Each row is followed by its class.
[-35.2  51.1  12.5  -9.6   3.9 -19.2 -12.5  20.8   1.9  21.2  -4.7 -17.5
  -6.2  49.2  37.1   2.8  -3.5  -8.8 -15.5  -1.3  -5.9  36.4  -2.4  -8.3
  26.6  15.4  -4.8   7.6  -5.0  13.3  10.8 -24.9  -6.1 -21.8   5.0  -2.0
  12.3  -9.2  12.4  -6.1  -3.8  -0.6   0.5   4.2] | <29>
[-80.2  22.9  16.6  -7.4   8.8 -27.9 -41.1  -1.8   2.0   8.0 -10.1   6.2
  -0.9 -53.8   4.8  -2.0   7.3 -26.0  -0.1  10.0   3.9  -8.2  -6.4 -10.6
  64.2   2.9  22.0  -6.5  -8.9  20.7  -6.9  17.5  -2.4   2.5  -9.9   3.8
  21.7  -3.2   0.8  25.2 -10.7  -3.0  -1.2  11.8] | <17>
[  1.9 -24.5  12.0  -6.8   5.2 -14.9 -10.4 -26.8  -2.5   4.7   6.8  12.9
   7.5 -55.3   4.1  -1.1  -3.4  -2.9  -2.2   3.7  11.6 -18.6   4.0  -5.6
 -37.3  -8.6  12.6 -10.6  -3.6  -8.6   1.0  50.8  16.1  -3.7  -0.2  -0.4
  -1.1   3.4 -10.0 -10.1   4.5  23.1  10.4   8.2] | <26>
[ 26.5 -89.2 -10.3  34.3  -3.5 -18.1 -40.7  11.3   4.1  35.6   1.7  12.4
 -18.0 -89.2  -3.8  -0.2   9.2 -28.6  14.4  -7.6  17.2 -24.4  -6.2 -17.1
  -8.2   7.8  -2.2 -17.6   7.9  12.2 -19.8  36.2  -6.7  20.2 -19.3   9.6
  -9.7  12.2  11.3  39.7   0.4   5.1   6.4  16.0] | <15>
[ 15.2  13.4  -5.7  -7.9  19.7 -12.4  -9.9  -9.3  -4.9 -10.0   5.4  28.8
  13.0   5.0 -11.7   0.6  10.9 -24.8   1.1  -5.9  -3.8  -5.2   0.2  -0.1
  -4.5  -2.1  25.0   7.6 -13.1 -37.8 -28.2 -16.0   1.5 -27.6   0.0   0.4
  -3.1  13.8 -12.0 -14.4  12.2   5.3  -8.4  -1.2] | <17>
[ -9.7 -19.8   7.9   5.5   4.7  -3.4 -19.7 -19.1   0.6  13.8  -0.6   9.4
  18.4 -56.9   7.3  -5.1   6.0  -9.1  -5.4  -0.5  -4.9 -13.5  -9.3 -10.2
 -12.8  -7.3   2.3 -11.2  -7.2   9.3  -2.2  39.1  -1.8  -2.1  -6.5  -0.2
   0.2  -5.7  -5.3   5.2   5.9  -3.7   3.0   7.4] | <26>
[ 57.3   0.3  -9.6   9.9   2.2   2.8   9.8   0.8  32.1   0.8   0.9   5.2
   5.3 -19.9   1.1   3.9   5.1   5.0  -2.7  -1.4   0.4   6.5  -1.9  -6.4
 -30.3  10.5  -2.8  -2.5  17.7 -15.2   1.9   8.1  -9.7   2.3 -13.5   1.9
 -14.0  -0.9  -3.3  17.8   9.4   1.9   4.5 -12.3] | <14>
[-15.2 -14.9 -17.3   9.8  -3.3   7.9 -11.0  -0.6   1.8  -2.1  -6.9   8.3
  -7.7 -23.4  -6.0   1.9   0.0  -8.9   9.4   7.8  12.5  -9.8   3.8   5.6
  11.6 -10.8  17.6  -7.4   1.1  -0.6  -4.6   0.8  -5.5   7.4   6.0  -2.2
   7.0   8.4   7.8   5.7   1.3  -1.5  -3.0   2.1] | <18>
[ -9.6 -58.7  -0.7   1.8  -3.8  -9.5 -26.0  17.3  -9.3   0.0 -14.0   2.0
  -7.0 -40.5 -31.0  -5.9   6.4 -27.8   8.6  12.6  11.7  -7.4   0.5 -23.7
  20.8  -7.6   3.2   0.9  -4.6   9.8 -24.4  23.4   5.1  16.6 -37.7  -1.4
   2.8  -8.9   0.8   1.0  -9.2 -15.4  -1.9  17.6] | <15>
[-53.0  68.3  28.9 -22.8  11.9 -17.1 -30.5  -5.0  -2.1  17.8  -1.9  10.2
   5.5  13.4  20.5   4.0  -2.3   1.6 -14.5  -8.7   3.8  11.6  -0.4  -7.1
  25.7  -1.1   6.3   4.9  -8.6  12.6  20.2  12.3   6.9  -7.7  12.4  -4.7
  27.3  -9.6   0.4   7.2  -7.1  -4.0  -4.4  16.8] | <26>
[-17.9   2.9   0.2  -4.9  -2.7 -11.0 -22.8 -12.3  -1.6   8.9   3.0  23.3
  -4.3 -32.9 -17.0   2.1   1.8 -20.0   2.6   0.5   3.8 -10.4  -5.5  -8.5
   8.9 -15.4  -0.6  -1.5 -15.9 -46.6 -15.3   7.4  11.8 -11.0 -16.9  -0.5
   2.5  -2.7  -4.3  -0.2   0.9   2.7   1.6  16.1] | <17>
[  4.4 -14.5  -1.3  13.0  -2.5  -6.6 -15.4  12.2   7.9   3.8  -8.8  -9.1
  -5.2 -30.0  17.9   6.4   9.4  -7.1  11.4  -8.4  -3.5 -11.7  -8.2  -5.1
 -11.9  16.0  -7.4  -1.5  -3.4   9.6  -6.8 -23.3 -23.9  21.0  -4.7   7.0
   6.3 -11.7   3.6  26.7   8.5  -5.4  -2.2   4.8] | <14>
[-37.0   8.1  39.0  -5.6   3.7  -6.6  -7.9 -33.9   4.9   1.4  -0.5  -1.1
   4.2 -45.3  -0.6   2.3  12.7  -5.9  -9.5  -7.1   4.8   1.7   3.7 -11.1
  -1.0  -4.7  11.2  -1.5   0.3   6.6   7.8  41.1   1.8  -2.6  -2.2   2.3
   7.5  -9.9  -3.2   7.9   2.5   2.5   3.6  10.6] | <26>
[ 55.7 -89.2 -18.6  16.1 -13.3  13.7   0.5  -3.2 -17.8   2.5   7.7  16.0
  -3.4 -28.5 -27.5  -3.0 -10.4  -7.2   2.8  10.7  13.9  -9.9 -12.0  -7.2
 -26.4 -13.4 -18.2  -9.2  -1.2  -8.6 -20.9 -16.7  11.5  14.3 -25.2  -7.7
 -26.0  12.0  -5.0 -10.3   6.4   8.6   6.6  -4.8] | <17>
[ 17.3 -30.5  -1.8   2.1  -3.5 -14.6 -11.6   5.3  -5.8  19.7 -11.4  23.7
   9.1  -1.7 -20.6   2.1 -14.5  -8.9  -4.8 -11.0  -8.6  -8.8  11.8  -8.9
  -9.9   2.2  22.3   3.7  -3.2 -35.8 -24.0   7.0   3.1 -13.2  -5.3  -2.5
  -9.9   6.9 -13.4 -18.5  -1.8   0.6  11.1  -8.1] | <17>
[ -6.8 -26.5   2.2   3.4 -13.6  -4.4  -4.4   4.5  -6.6   6.5  15.9   7.7
  -1.0   5.6   0.1  -7.4  -9.4 -10.6  -7.0   7.6   4.4   2.2  16.6  -3.7
  15.3  -0.8 -10.0  11.3   0.2   9.8   9.9  15.4  -4.7  -1.3  -9.3 -15.5
  -0.6  -6.9   3.7 -10.7  -7.8  -8.0   5.1  16.8] | <15>
[ 48.8 -34.9  -1.4  15.4   5.3 -21.1 -25.8  14.0  -4.8   5.5 -17.0   9.1
   5.1 -22.3   5.6  14.5   3.6 -20.4   3.4  -7.4   3.9 -12.7   1.1 -12.0
  -7.7   4.3   7.7   0.1   3.1 -16.8 -10.3   8.7  -6.6  -1.2 -18.0  -0.1
  -0.9  16.4  -2.6   2.9   3.1   7.5   2.7   1.7] | <29>
[  0.2 -22.9   9.0  -2.6  -6.6 -15.4 -20.5 -19.2 -13.3  -1.1   3.5  19.5
  -3.0 -44.1  -3.0   5.4  -3.9 -14.6  22.9  -8.2  11.0  -3.7 -13.3  11.2
 -24.5  -8.5  13.3   1.0  -3.4 -14.2  -9.1  25.6   7.2  -3.3 -18.9   4.7
  -5.7  14.6  -8.4   0.3  23.8   9.4   6.5   6.1] | <26>
[ 26.5 -34.3   6.2  17.7  -9.3 -21.1 -25.8  12.7  -1.4  16.4  -8.6   8.2
   6.0  12.2  -2.1  -6.5  -2.8 -21.1  -3.7  13.6   6.4 -10.1  -8.6 -25.1
   2.9  -0.5  -0.2   6.4  -9.0 -13.6 -17.4  26.5  10.8  -7.0 -24.2   0.4
  10.1   6.5  -0.8  -4.9   0.9  -6.5  10.3   4.4] | <15>
[ 13.9 -35.6   5.5   1.1   1.9  -6.2 -18.1  -9.8  -5.5  -6.2   3.0  16.8
   9.3 -27.9 -19.7   3.7  -6.5 -17.1   3.1   9.7   2.6 -16.8   6.3  -9.8
  -7.7 -11.2  27.5   3.6  -9.5 -33.1 -15.6  17.7   7.0  -9.7 -16.4   1.6
  -8.7   5.9 -10.7 -23.9   6.8   8.2 -16.8 -13.0] | <17>
[-23.2  -2.8  -0.1  -5.7  -9.5  -1.9  -3.7 -23.3  -1.3  -2.8   2.1  -2.6
  -2.2 -12.9   2.1   7.8  -0.8   3.4  -1.8   5.3   6.5  -1.9  -3.8  -5.2
  12.6  -7.2  12.5   7.3  -1.6  14.2   9.8   7.8  15.6   8.5  -6.8  -1.2
   1.3  -4.8   2.5   2.0   6.1   9.0  -6.4   5.5] | <26>
[-19.8  31.4  16.6  -5.6   6.2 -14.2 -20.2  -4.4  -1.2   0.6   2.9  -9.2
 -15.6   0.6  11.0  -1.5  -6.0  -2.5   3.4   5.7  -1.8  -1.8  -7.4  -7.5
  14.8   4.3  -0.3   5.5  -6.5   1.6  18.0  -7.2  -5.6 -16.3  11.1   3.5
   8.2   0.6  -2.8  16.0   5.0   1.8  -1.7   9.4] | <26>
[ 63.7 -32.4 -10.0   8.2   7.7  -0.1   5.7   7.0   6.0  -0.6  10.1   7.2
   4.0 -15.5   1.2   5.6  -6.3  -2.5  -2.1   1.4  -2.7 -14.7  -2.6  -0.5
  -9.3   2.3   2.9  -6.7  -1.9 -15.5 -12.5   3.4  -4.7  -7.0  -3.1  -0.5
  -5.7  12.3  -7.3  -9.3  10.9   6.0  -2.4  -8.1] | <15>
[ 58.6 -16.3  -2.0   8.7   1.0   0.5  13.2  -4.5 -12.7   2.5  10.7  14.1
   1.5 -14.2   8.4   4.5   2.5  11.2   3.2   2.3  -4.9   0.7  -3.5   5.9
 -29.1   2.2   1.6   1.9   6.1  -5.0   3.8  13.8   1.6   3.6  -3.1  -6.1
 -35.1   2.3   7.1   5.1  -1.9  11.2  17.3  -1.8] | <15>
[ -2.7   8.8  -2.5  -8.8   1.1  -1.0 -11.0 -21.8 -18.4  -8.4  -2.4  12.8
   2.0 -11.5 -21.2   0.0 -10.7  -9.4   2.0   9.5  -3.1   1.6  -0.1  -6.6
   0.0 -10.9   9.2  14.4  -8.4 -23.2 -14.2  -1.6  14.0  -8.7  -8.3  11.2
   0.0   5.0 -10.9 -15.1   7.0   0.1   4.2  -0.2] | <17>
[ 25.7 -53.6 -11.5   1.2  -4.0  10.2  16.1 -20.6   5.7   1.0   4.3  -2.2
  -9.2 -57.7  -8.0   2.2   6.1  19.2  -6.0   0.1   4.4   7.9  -0.4  -2.7
 -18.3   5.2  -3.6  -0.9   3.0  19.7   6.2  57.6  15.2  11.4  -8.7   0.1
 -42.2   0.9 -13.2  -6.5   7.6  -2.9  20.9  -2.2] | <15>
[ -6.7 -28.2   8.8   4.2 -12.3  -8.9  -0.8 -16.2   0.8  28.5   6.9   3.4
   0.8  -4.8   2.4  -0.2   0.6 -10.5  15.9   6.7  -2.1  -0.3   2.0  -3.1
  10.9   1.6  -7.5  -1.2  -4.9  -1.1  -1.9  46.4   6.8  -0.1  -5.0   7.5
  -6.7 -11.4  -2.9 -13.7  -2.8   2.7   5.2   8.3] | <15>
[ -1.2 -22.7   6.1  14.9  -3.9 -12.5  -7.3  28.5   0.6  14.9   6.5 -14.3
  -8.1  25.9   2.1   1.9  -1.4  -2.7  -5.5  -2.0   4.2  12.1   0.9 -12.3
  10.9   2.2 -15.2   7.3  -5.2  20.8  -3.6  18.4   2.8   3.6   0.9   3.5
  11.9 -11.9   3.6  -6.6  -9.9   6.3   9.3  -4.0] | <29>
